Below is a small trained network, with its code and all its weights. Each question gives an input and a class and asks what happens when units are switched off, that is, made to give their printed mean instead of their output.

import numpy as np


def w(rows, s, z=0):
    codes = np.array(rows[::2]) - 128.0
    scale = np.full(codes.shape[1], s)
    scale[-1] = z or s
    return codes * scale


def norm(h):
    return h / np.sqrt((h * h).mean(-1, keepdims=True) + 1e-5)


def f(y):
    return np.maximum(y, 0)


def log_softmax(a):
    a = a - a.max(-1, keepdims=True)
    return a - np.log(np.exp(a).sum(-1, keepdims=True))


def net(x, mask):
    res = np.array(x, float).reshape(1, 4) / 4 @ E
    u = 0
    for l in range(2):
        y = f(norm(res) @ A[l][:, :-1].T + A[l][:, -1])
        res = res + np.where(mask[u : u + 10], y, B[l][:, -1]) @ B[l][:, :-1]
        u += 10
    return log_softmax(norm(res)[-1] @ U[:, :-1].T + U[:, -1])


A, B = {}, {}
E = w([
[179,85,206,168,153,85],'x0',
[184,9,67,140,134,182],'x1',
[162,160,149,82,141,185],'x2',
[142,109,191,98,53,215],'x3',
],0.011)
A[0] = w([
[97,150,137,98,166,136,1],'0.n1',
[125,114,131,126,174,114,34],'0.n2',
[150,168,168,134,150,161,139],'0.n3',
[124,194,121,146,172,143,134],'0.n4',
[51,145,150,97,142,199,31],'0.n5',
[140,144,211,143,148,107,154],'0.n6',
[128,152,146,55,98,160,18],'0.n7',
[146,150,117,9,99,139,43],'0.n8',
[141,158,180,146,174,130,101],'0.n9',
[119,136,95,134,133,67,75],'0.n10',
],0.013,0.0038)
B[0] = w([
[183,114,134,109,107,182,155],'0.n1',
[129,169,90,108,197,137,156],'0.n2',
[222,134,104,87,121,87,204],'0.n3',
[215,38,128,58,135,159,229],'0.n4',
[92,152,120,59,13,135,213],'0.n5',
[199,211,146,109,73,108,254],'0.n6',
[8,93,24,115,70,150,212],'0.n7',
[53,156,100,70,74,160,221],'0.n8',
[254,174,169,81,81,138,204],'0.n9',
[97,196,54,193,192,81,221],'0.n10',
],0.0086,0.0048)
A[1] = w([
[68,197,30,192,230,25,169],'1.n1',
[234,167,158,170,242,162,18],'1.n2',
[208,45,69,108,139,121,253],'1.n3',
[180,188,127,58,180,171,152],'1.n4',
[67,208,57,171,144,54,135],'1.n5',
[126,197,90,12,116,222,114],'1.n6',
[96,160,164,123,175,254,56],'1.n7',
[171,22,108,176,130,175,161],'1.n8',
[95,240,169,95,137,21,43],'1.n9',
[108,83,117,210,114,138,178],'1.n10',
],0.0082,0.0039)
B[1] = w([
[166,151,55,233,188,41,254],'1.n1',
[160,159,102,60,104,177,170],'1.n2',
[124,114,175,141,197,250,237],'1.n3',
[131,47,146,108,157,92,193],'1.n4',
[111,102,115,170,152,95,208],'1.n5',
[112,99,70,74,161,103,243],'1.n6',
[32,163,92,78,82,93,138],'1.n7',
[109,108,175,155,157,183,195],'1.n8',
[139,126,128,149,100,122,192],'1.n9',
[143,130,164,156,105,152,164],'1.n10',
],0.011,0.008)
U = w([
[133,75,155,180,146,201,253],'0',
[43,182,70,62,1,164,251],'1',
[196,213,208,115,25,60,208],'2',
[169,161,30,241,198,44,214],'3',
[17,179,192,161,109,65,3],'4',
[141,122,115,46,151,141,250],'5',
[40,187,149,70,193,61,3],'6',
],0.0099,0.0045)

Each question gives the input, the list of numbers given to net, and the class t.
The units are the neurons (one row each of A and B). Each row of codes is followed by its name. A weight is (code - 128) times the scale printed after its matrix; where a second scale follows, it is the last column's (A, B and U).
mask holds one flag per neuron, layer by layer. A switched-off neuron (its flag False) gives its mean, the last column of its row in B, instead of its output. The means were averaged over made-up inputs and are rounded, as every weight is.
A unit's drop is (log p(t) with every unit on - log p(t) with that unit switched off) / (log p(t) with every unit on - log p(t) with every unit switched off).
The circuit of an input: a set's keep is (log p(t) with only the set's units on - log p(t) with every unit switched off) / (log p(t) with every unit on - log p(t) with every unit switched off). Starting from the 12 units with the biggest drops (on a tie, the unit counted first), units are removed one at a time, each time the one whose removal leaves the highest keep (on an exact tie, the one counted first), for as long as the keep stays at least 0.8.
units of the circuit, in order: the units of the circuit, biggest drop first
k most important neurons: the k neurons with the biggest drops, biggest first
top k neurons in layer l: the k neurons of layer l with the biggest drops, biggest first
drop of u: that unit's drop, to one decimal
input [4,-1,5,-5], class 5: units of the circuit, in order -> (0.n4 1.n1)
input [-5,6,2,-3], class 0: most important neuron -> (0.n10)
input [0,4,4,5], class 1: top 2 neurons in layer 1 -> (1.n7 1.n1)
input [0,-2,8,-8], class 5: top 2 neurons in layer 0 -> (0.n4 0.n9)
input [-2,5,1,7], class 1: top 3 neurons in layer 0 -> (0.n4 0.n8 0.n7)
input [5,-2,-3,-1], class 2: top 2 neurons in layer 0 -> (0.n6 0.n9)
input [-1,-2,5,-6], class 5: top 3 neurons in layer 0 -> (0.n4 0.n1 0.n9)
input [-3,-5,7,-6], class 5: top 2 neurons in layer 0 -> (0.n4 0.n1)
input [5,5,4,-3], class 0: drop of 1.n3 -> 0.1
input [8,1,4,-4], class 2: drop of 0.n6 -> 0.2
input [6,1,4,-4], class 2: drop of 0.n6 -> 0.2
input [6,-5,-2,1], class 2: drop of 0.n3 -> 0.0
